[ 73 -69 -28  60  53] gives 73, 60

[-51  54 -30  37  29  21 -66] gives 54, 37

[-20  13 -68  11  30] gives 30, 13

[-79  -2   0   8] gives 8, 0

[[ 52   2  25 -26 -34 -35  -6]
 [-29  40 -35  60  57  55  -6]
 [-18  39 -33  24   9   4 -44]] gives 60, 57

[ 61 -13  29 -10  28] gives 61, 29

[[  4  22   7 -43]
 [-49 -30  66  61]
 [ 25   1  -4  31]] gives 66, 61
---
[[-28  25 -15  -4  10  36]
 [-40  -6 -56  16  36  57]
 [-64   6 -48  42  26  66]] gives 26

[[-70 -31 -23  50]
 [ 41 -49 -36 -20]
 [ 18 -38  67   4]] gives 67

[[  6  -1 -69  -3 -36]
 [ 25 -10 -63  10   5]
 [ 18  -7 -69   5 -12]] gives 5

[[-60  59  51  62 -67]
 [-57  49  62  53 -45]
 [-68  69  57  61 -80]] gives 61

[[ -2   1  28 -31]
 [  2   0 -65   0]
 [  2  -1 -59  81]] gives -59

[[-22  -9  -7  46   2]
 [-36 -15 -29   3  65]
 [-29  33 -26 -35  11]] gives -35

[[ 49 -37 -24  57 -24]
 [-42 -15  56 -65  11]
 [ 12  18  -2  62   3]] gives 62
---
[-65 -28   6  56  37 -16 -78] >> -65, -78

[-50 -45   6  41 -66] >> -50, -66

[-80  -3 -12   1] >> -80, 1

[ -7 -10   3 -60 -77  24] >> -7, 24

[-66 -77 -45  70 -16] >> -66, -16

[[ 70 -17  25   4  42   5  49]
 [-37 -30  31  52  46  49  -7]
 [-55 -28  45  33  62  36 -19]] >> 70, -19

[ 64  10 -40  12   0] >> 64, 0
---
array([ 0.12,  0.11,  0.09,  0.10,  0.17,  0.12, -0.13])
0.11
array([-11.071, -13.839,  -3.737,  12.383])
-13.839
array([ 13.3, -15.5,  16.9,  14.5])
-15.5
array([ 1.2, -1.8, -0.2,  0.1, -1.3])
-1.8
array([ -6.875,   8.607,  16.431,  11.080, -13.215])
8.607
array([ 0.3, -1.1,  1.4,  0.6])
-1.1
---
[-10.2, -2.9, -6.3, 1.7, 12.8, -16.5, 12.5]: 12.5, -10.2

[-1.8, 0.4, -1.9, 0.4, -0.2, 1.3, -1.5]: -1.5, -1.8

[[8.0, 21.7, -12.7, -10.0, 13.2, -1.3, -14.3],
 [9.8, 5.5, -3.8, 7.4, 6.5, 1.7, 1.9],
 [1.5, 10.5, -13.8, -17.4, 18.5, -4.2, -15.8]]: -14.3, 1.5

[71.1, 30.6, 66.7, 130.8, -132.7]: -132.7, 71.1

[0.184, -0.090, -0.037, -0.086, 0.093, -0.148]: -0.148, 0.184

[4.3, 11.7, -13.7, -18.3, -7.6, 5.0]: 5.0, 4.3

[[0.19, 0.19, 0.19, -0.17, -0.11, 0.11, 0.19],
 [-0.06, -0.06, -0.07, -0.15, -0.15, -0.12, -0.06]]: 0.19, -0.06

[-0.035, -1.504, 1.425, 0.324, 1.614, 0.038, 1.486]: 1.486, -0.035
---
[[-17 -16  32  24  -7 -17  29]
 [ 55  56  10  19  48  55 -25]
 [-35 -36  13  -1 -36 -35  61]] | -16

[[ 15  46 -28 -44 -55  -3 -32]
 [ 15  32   4 -63 -55  -3 -32]
 [ 12  34 -55  -8 -55  -3 -25]] | 46

[[  9  23  22  10 -40  22  44]
 [-13 -72  65 -13  82  57   0]
 [ -3  10 -12   7  21  -3  -5]] | 23

[[  1  43  61 -19 -20]
 [ -8  -1  12  25  25]
 [-12 -13   0  38  38]] | 43

[[-28 -67  -4 -48   6]
 [-53  37 -32 -25 -13]
 [ -3 -47  31  37  47]] | -67

[[-51  45 -35  -4  44]
 [-81  35 -22 -70   4]
 [ 73 -44 -83  14  63]] | 45

[[-76 -49  39  13 -29]
 [  8   5 -34 -41 -29]
 [ 29 -14 -50  44 -29]] | -49
---
[9, -43, -53, 6, 72, 52] yields 6
[[-53, 15, -35, -55, -80, -20], [8, -42, -19, 43, 24, -19]] yields -53
[-2, 33, -6, 85, -31, 40] yields -2
[-20, 73, -2, -29] yields -2
[33, 54, -17, 83] yields 54
[30, 51, 83, -25, 34, 24] yields 30
[-65, 31, -8, 26] yields 26
